In the rows, zero is written as 128.
Here are made-up nodes, facts about them, and rows of numbers that follow some of those facts. Name the node behind each unnamed row.

Facts:
Φ: comes just before; ξ: points at
pidin | ξ levak
grarik | Φ vupla | ξ vigrur
rubil | ξ taplan
skagak | Φ guban | ξ trugarim, motum, trotre
bupam | Φ pibror
nudivir | Φ gradek
bitri | Φ stevilok | ξ trugarim
tiste | ξ trugarim
viskes | ξ trugarim
fligran | Φ bupam | ξ viskes, trotre
zegu | ξ trugarim
troskis | ξ trugarim
lekibro | ξ trugarim
mubritam | Φ tumebruk | ξ trugarim, bisku
bisku | ξ trugarim
mufa | Φ fedropli | ξ klodrak
drunos | Φ tistas | ξ navi
semubil | Φ drizol | ξ trugarim
trosi | ξ trugarim
flefus | Φ bitri | ξ dakledra
grutru | Φ taplan
triru | ξ lekibro
stofus | Φ gruful
fetro | ξ klizol
losin | Φ drunos | ξ klizol, troflo
trebega | ξ dridum
vati | Φ viskes | ξ vostis
drizol | Φ brepum | ξ pibror
flevu | ξ bisku, motum
vapul | ξ bisku
pluskon | Φ plubru
skastes | Φ trebega
fedropli | Φ bubo | ξ mubritam
trudror | ξ bisku
guban | Φ pluskon | ξ pidin, sidal
tilik | Φ deklim | ξ grarik, brepum
plibu | ξ meskol
troflo | Φ klisto
griskur | Φ skiskan | ξ dredir, klizol
fustom | Φ semubil | ξ fiskan
sofuso | Φ veklagrel | ξ plubru, vapul
fiskan | Φ fligran | ξ skozil, troflo
miplin | Φ griflus | ξ bubo
kevu | ξ mubritam
taplan | Φ trosi
motum | Φ grutru | ξ drotil
grurodril | ξ bastis, skere, stofus
fiva | ξ navi
dredir | Φ ditir | ξ bitri
deklim | Φ triror
klotres | ξ babrufam, lekibro
plufin | Φ stebruro | ξ trugarim, stevilok
klodrak | ξ tistas, klizol
klisto | Φ griskur
trugarim | Φ pebrik
vupla | Φ tragun | ξ druduni
tistas | Φ mami
kebivek | Φ flefus | ξ troflo
vafle | Φ stofus | ξ stebruro
lipom | ξ tragun
lados | ξ trugarim
gradek | Φ gedal | ξ vapul
sidal | ξ trugarim, klizol
grosko | Φ losin | ξ babrufam, trotre
flesasir | ξ trugarim, troflo
stuskulom | ξ sidal
zenen | Φ kloklodin | ξ tragun
tetrur | Φ klipak | ξ trugarim, troskis
skoskon | ξ trotre
bubo | ξ taplan, klizol
druduni | Φ troflo
mami | Φ skitru
vigrur | ξ triror
skozil | ξ mubritam, trugarim, troflo
stisto | ξ trugarim, replodre
semam | Φ zibrem
sigan | ξ skagak, trugarim, pluskon
triror | Φ skode
pibror | Φ skagak
griflus | Φ dredir
veklagrel | Φ trezok | ξ mubritam, trugarim, trotre
gedal | Φ tilik
gruful | Φ stuskulom | ξ skoskon
bastis | ξ trugarim, trezok, bisku
nivi | Φ semam | ξ vigrur
patri | ξ trosi
levak | ξ mami
medri | Φ plibu | ξ trugarim, flevu, skoskon, plubudrar
skode | ξ mami
stevilok | Φ klizol | ξ dredir, bisku, tragun
tegur | Φ miplin | ξ mami, klisto
triskosok | ξ gedal
vaflek | Φ vostis | ξ trugarim, drotil
ditir | Φ zeklos | ξ zeklos, troskis
didrusa | ξ grales
plubudrar | ξ viskes, drotil
kugru | ξ fustom, triror
tumebruk | Φ sostul | ξ dakledra, trotre
brepum | Φ grosko | ξ navi
dritus | ξ trugarim, didrusa, bitri
zibrem | Φ vigrur
sostul | Φ motum
vostis | Φ nivi | ξ trugarim
dridum | ξ trezok
plubru | ξ skere
skiskan | Φ vati | ξ pidin, levak
klipak | Φ tegur | ξ skozil
replodre | Φ zenen | ξ trugarim, brepum
grales | ξ motum
kleska | ξ skagak, trugarim, griflus, stasos
stebruro | Φ mubritam | ξ vostis
trezok | Φ klodrak | ξ vapul
zopli | Φ fustom | ξ bisku, skoskon
stasos | ξ nusti, klizol
kloklodin | Φ nudivir | ξ vapul
graver | ξ gradek, semam
navi | Φ kebivek | ξ mami, troskis
nobam | ξ troflo
pebrik | Φ vaflek | ξ vaflek, plubudrar
nukek | ξ kloklodin
zeklos | Φ skastes | ξ trugarim, triror

Named rows:
[129 130 125 138 117 130 122 113  96  46 152 203 145 132 150 158 112 124
 107 142 133 145 149 115 144 144] -> trudror
[131 132 135 128 129 131 131 121 138 116 122 137 121 124 130 131 127 130
 129 129 127 115 129 129 126 128] -> grurodril
[124 146 123 139 127 128 159 127 162  87 121 169 128 141 139 123 139 159
 119 118 138 126 112 131 150 108] -> brepum
[137 128 116 139 119 124 159 108 104 108 152 186 142 141 153 144 116 109
 120 147 131 128 142 124 139 167] -> zopli
[137 134 138 131 128 126 142 110 124 148 112 123 111 121 134 132 128 128
 134 130 123 111 119 136 126 134] -> flefus
[131 136 116 140 132 111 134 111 138 167 117 138 148 130 142 137 127 137
 132 129 118  94 120 121 128 112] -> fustom
[137 117 128 122 135 145 119  99 192 170 119 179 152 145 136 139 129 107
 141 155 119 137 143 121 114 144] -> sofuso
[133 128 128 132 132 127 145 115 129 154 120 145 141 122 135 131 129 128
 131 128 116 110 124 139 125 134] -> plibu
[105 124 120 122 132 130 107 158 119 144 143  86 112 139 117 103 134 125
 138 127 144 196 142 101 141 133] -> zeklos
[134 117 148 120 125 132 127 124 127 102 125 130 134 114 115 126 125 125
 117 118 118  96 126 149 127 102] -> nafer
[128 126 154 117 126 137 113 148 136  87 139 112  98 100 106 119 122 142
 123 119 133  97 133 142 128  89] -> skastes
[130 125 153 118 126 139 112 155 133  91 137 111  95  93 107 121 121 140
 125 117 128  95 133 143 120  94] -> tistas
[112 116 114 125 129 125 120 136 105 175 139 101 151 152 124 117 136 114
 130 131 133 195 136 109 138 144] -> stisto
[133 128 151 118 126 140 111 159 133  56 132 120 101  96 112 117 121 136
 129 113 123 102 130 146 121 102] -> taplan
[135 119 153 114 127 135 110 130 139  72 121 126 129 120 111 128 124 130
 110 115 127  86 132 153 129 102] -> semam
[136 110 149 120 128 130 141 106 118 146 124 143 159 113 122 128 125 116
 119 118 106  89 126 154 127 114] -> stofus
[102 120 114 123 132 131 106 153  89 152 147  69 131 157 118 103 136 112
 131 126 149 216 147 101 145 161] -> viskes
[131 116 116 133 124  84 106 102 127 138 122 121 196 130 127 146 119 131
 117 121 105  66 118 125 132  46] -> troflo

Which node is each row?
No name comes twice in this set of rows, the named rows included.
[129 125 154 118 126 135 112 148 133  62 134 115 102 103 111 114 122 135
 125 114 127  92 131 139 130  98] => deklim
[127 124 160 121 127 144 111 142 140 112 143 103  89 102  99 127 121 150
 120 123 136  90 136 141 120  88] => skitru
[129 145 129 140 129 130 155 125 146 103 130 151 119 130 139 127 133 148
 129 122 131 115 115 135 132 119] => pidin
[138 139 138 135 126 124 149 109 112 130 116 123  95 121 139 133 125 129
 135 134 132 103 121 134 127 148] => gruful
[129 137 120 138 124 110 129 118 122 115 132 134 125 135 139 137 122 137
 123 131 136 108 128 114 139 120] => kevu
[138 130 119 134 130 128 157 119 150 171 129 145 130 136 138 127 132 120
 137 136 123 113 119 139 125 142] => vafle
[ 98 115 113 122 129 131 102 163  97 184 162  75 129 143 111 105 136 123
 136 131 149 227 148  89 144 137] => trosi
[103 111 102 126 128 125 127 136  88 186 153 105 168 163 122 112 142 111
 126 128 135 233 136 100 147 148] => troskis
[128 117 134 125 125 153  84  88 147  53 139 241 163 141 148 172 109 117
 111 166 130 162 173  88 131 147] => vapul
[114 113 114 126 122 133 106 116  92 106 157 169 166 152 137 144 124 111
 115 146 135 206 155  96 145 151] => bastis
[118 128  79 126 134 134 119 186 105 165 130 104 141 108 130 127 137 125
 157 126 114 224 121 122  95 163] => sidal
[114 114 105 137 114 105 116 100  40 109 167 159 194 162 149 153 120 106
 108 145 136 206 149  90 156 135] => mubritam
[138 134 123 136 131 126 157 116 159 187 123 136 121 136 138 121 135 119
 143 137 124 111 119 134 125 145] => grarik
[121 155 134 142 130 133 141 153 155  65 141 148  98 124 136 116 131 162
 130 117 140 121 115 128 147 101] => drunos
[143 127 164 119 127 127 145 120 112 144 115  73  72 112 115 108 122 119
 128 122 141  64 127 156 129 153] => trotre

Now the same nodes, written a new way:
Some nodes and their rows:
[108 128 123 125 123 128 129 129 124 150 120 129 122 134 117 113 117 129
 140 130 145 108 127 120 125 123] -> miplin
[ 73 145 162 102  70 136 156 145 105 153 106 153 140 153  60 131 138 104
 133 157 163 154  90 131  36 115] -> navi
[ 79 119 145 128 138 167 113 175 143 117 114 136 124 133 131 126 114  97
 156 159 135 132  84 132 134 152] -> veklagrel
[175 127 125 115  88  76 161  86 100 149 112 104 111 144 153 149  99 149
 136 144 145 114 188 138 110 119] -> drunos
[137 130 115 127 116 109 140 114 116 149 124 115 117 136 140 129 105 139
 136 135 143 106 155 124 129 124] -> guban
[125 134 127 135 124 164 108 140 147 116 128 119 154 132 120 114 116 128
 128 106 154 143 102 112 112 137] -> gruful
[ 76 165 115 135 143 123 114 143 101 172 117 149 121 141 110  79 115 134
 123 106 153  99 111  99 144 117] -> bubo
[113 141 133 135 121 156 109 143 139 126 123 136 154 129  89 117 134 118
 124 106 147 148  83 117 103 127] -> zenen
[108 115 136 127 142 181 151 139 149 120 131  90 129 135 173 130  85 141
 154 139 169 121 138  99 143 158] -> skoskon
[106 143 129 133 123 158 110 149 146 116 132 130 161 132 101 103 130 126
 128 115 147 145  90 120 102 131] -> pebrik
[133 132 130 138 129 147 126 130 142 111 137 101 151 147 142 115 119 143
 124 116 145 150 128 114 121 143] -> plubudrar
[203 129 127 123 112  98 137  70 123 109 137 120 139 102 170 126 130 157
 107 120 112 128 175 127 156 115] -> deklim
[131 154 117 126 135 104 141  92  92 161 126 155 115 106 147  87 124 146
 110 117 116  92 152 104 178  93] -> klizol
[245 124 113 121 111  65 145  53 120 113 136 107 129 100 200 141 113 176
 107 121  99 120 214 133 174 111] -> skitru
[190 108 125 113 119  86 160  63 116 130 143 107 121  99 181 135 122 161
 123 151 109  95 199 133 161 111] -> triror
[101 135 151 120 121 171 120 126 148 112 138 163 177  94  86  93 169 119
 110 118 128 144  71 109 116 115] -> druduni
[146 131 141 127 131 139 140 100 133 115 144 133 155 111 128 115 163 141
 103 113 109 144 126 119 136 119] -> skere
[102 117 154 109 123 153 147 109 130 135 137 152 141  94 107 116 153 120
 127 136 118 118 112 116 134 115] -> klisto

Which node is each row?
No name comes twice in this set of rows, the named rows included.
[210 124 121 114  81  56 168  76  96 150 114  96  97 143 176 161  91 160
 134 152 132 112 216 141 119 117] => skode
[214 122 137 105  88  65 182  47  98 143 123 114 116 106 178 152 115 154
 122 150 111 109 212 135 144  99] => mami
[101 128 142 111  97 132 144 134 117 149 121 136 129 135  93 134 131 120
 137 141 153 124 114 125  88 121] => tegur
[196 127 102 137 114  90 120  92 125 118 134  91 136 135 157 130 108 159
 121 112 127 125 181 139 135 127] => plubru

Now the same nodes, written a new way:
Some nodes and their rows:
[104 194 141 147 106 135 132 132  54  97 146 110 125 148  90 113 125 104
 116 173 146 123 182  74  95 164] -> trosi
[122  94 126  97 144 137 158 147  37 110 116 121  98 135 107 133 122  89
 115 149 115 128 164  92  98  95] -> trugarim
[123 124 124  95 130 137 153 133  41 119 154 117 105 143 101 142 110  98
 113 158 133 114 168  94  87 134] -> semubil
[139  93 122 125 127 116 159 124 157 142 145 149 119 111 145 136  98 126
 127 104 132 109 112 138 116 126] -> fustom
[120 131 131 116 122 137 148 143  84 132 154 114 129 144 106 134 107 124
 121 146 142 113 144  99 117 141] -> dritus
[112 102 145 136 128 114 149 195 132 126 134 157 152 129 142 154 126 147
 117 101  93 122 118  93 171  78] -> tragun
[129  95 135 115 122 109 153 183 137 138 171 156 157 140 143 177 104 156
 113  96 110 102 107  98 160 102] -> zenen
[125  74 125 123 146 128 139 149 129 122 100 141 122 123 139 127 139 118
 131 115 103 139 112 132 139  81] -> druduni
[154 120 150 176  77 132 152 110 153 107 139 128  99 122 141 138 109 131
 169 113 130 114 114 153 140 149] -> nivi
[117  90  79 132 112 117 143  74 132 153 183 150 168 138 141  83 186 129
 116 133  89  80 174 205 149 146] -> trezok
[134  91 121 118 139 121 133 129 140 133 134 133 124 135 140 140 123 129
 131 120 122 122 112 143 128 116] -> plibu
[118 209 154 200 145 142  61 154 126 112  69 146 135 103 176  88 138  97
 110 130 126 144 113 131 166 121] -> mami
[128 178 137  92 151 148 111 107 143 148 151 113 105 145 110 116 120 191
 151 145 152 143 138 188 131  73] -> stasos
[150 112 131 107 139 129  96  92 148 111 102 146 129 111 108 122 127 145
 154 111 129 157 102 140  79 176] -> kevu
[128 117 141 133 123 130 130 146 139 133  81 125 142 120 128 111 156 123
 129 123 111 143 112 124 142 101] -> dakledra
[147 115 145 103 118 100 128 110 143 144 122 126 132 136 138 168 141 134
 121 112 131 114 108 141 127 133] -> gruful
[134  52 122 116 151 127 133 133 148 124 161 132 143 148 135 140 127 137
 142 122 128 127  95 139 102 131] -> vafle
[110 148 143 169 120 125 118 147 147 108  92 133 141 117 132 105 155 125
 128 130 118 144 130 112 147 109] -> zibrem

Which node is each row?
No name comes twice in this set of rows, the named rows included.
[110 116  98 161 152 144 142 146 163 152  89 101 113 126 126 122 143 102
 132 132 137 172 131 111 163 120] => drotil
[129 101 119  91 135 126 156 142  59 125 162 129 105 148 113 162 101 113
 113 138 122 111 148 100 107 125] => plufin
[113 136 137 106 122 132 158 146  34 117 169 116 117 157  99 141 103 104
 105 158 136 102 173  79  98 135] => bitri
[129 154 132 120 119 102 121 173 124 124 181 183 147 134 122 208 111 199
 127  61  84 118 134  82 193 134] => stevilok
[116  93 137 153 132 129 104 133 160  98 158 127 174 162 115 108 142 148
 148 141 144 144  99 113  93 165] => vati
[114 178 146 182 104 120 106 127 155 110 138 126 161 130 128 105 146 139
 131 132 143 134 131 121 140 159] => trebega
[106 118  85 128 149 139 162 128  95 147 147  84  88 159 102 152 116  83
 110 156 155 149 173  93 117 150] => vaflek
[115 150 151 143 117 115 133 161 138 136 175 138 154 146 134 147 116 160
 120 117 130 110 124 107 158 116] => dredir
[138  96 114  89 137 117 150 118  94 147 144 114 100 148 118 173 115 110
 117 132 135 123 141 116 109 137] => medri
[127 119 112 144 137 130 134 136 159 155 145 110 130 139 126 138 117 133
 130 125 149 138 119 124 142 147] => didrusa

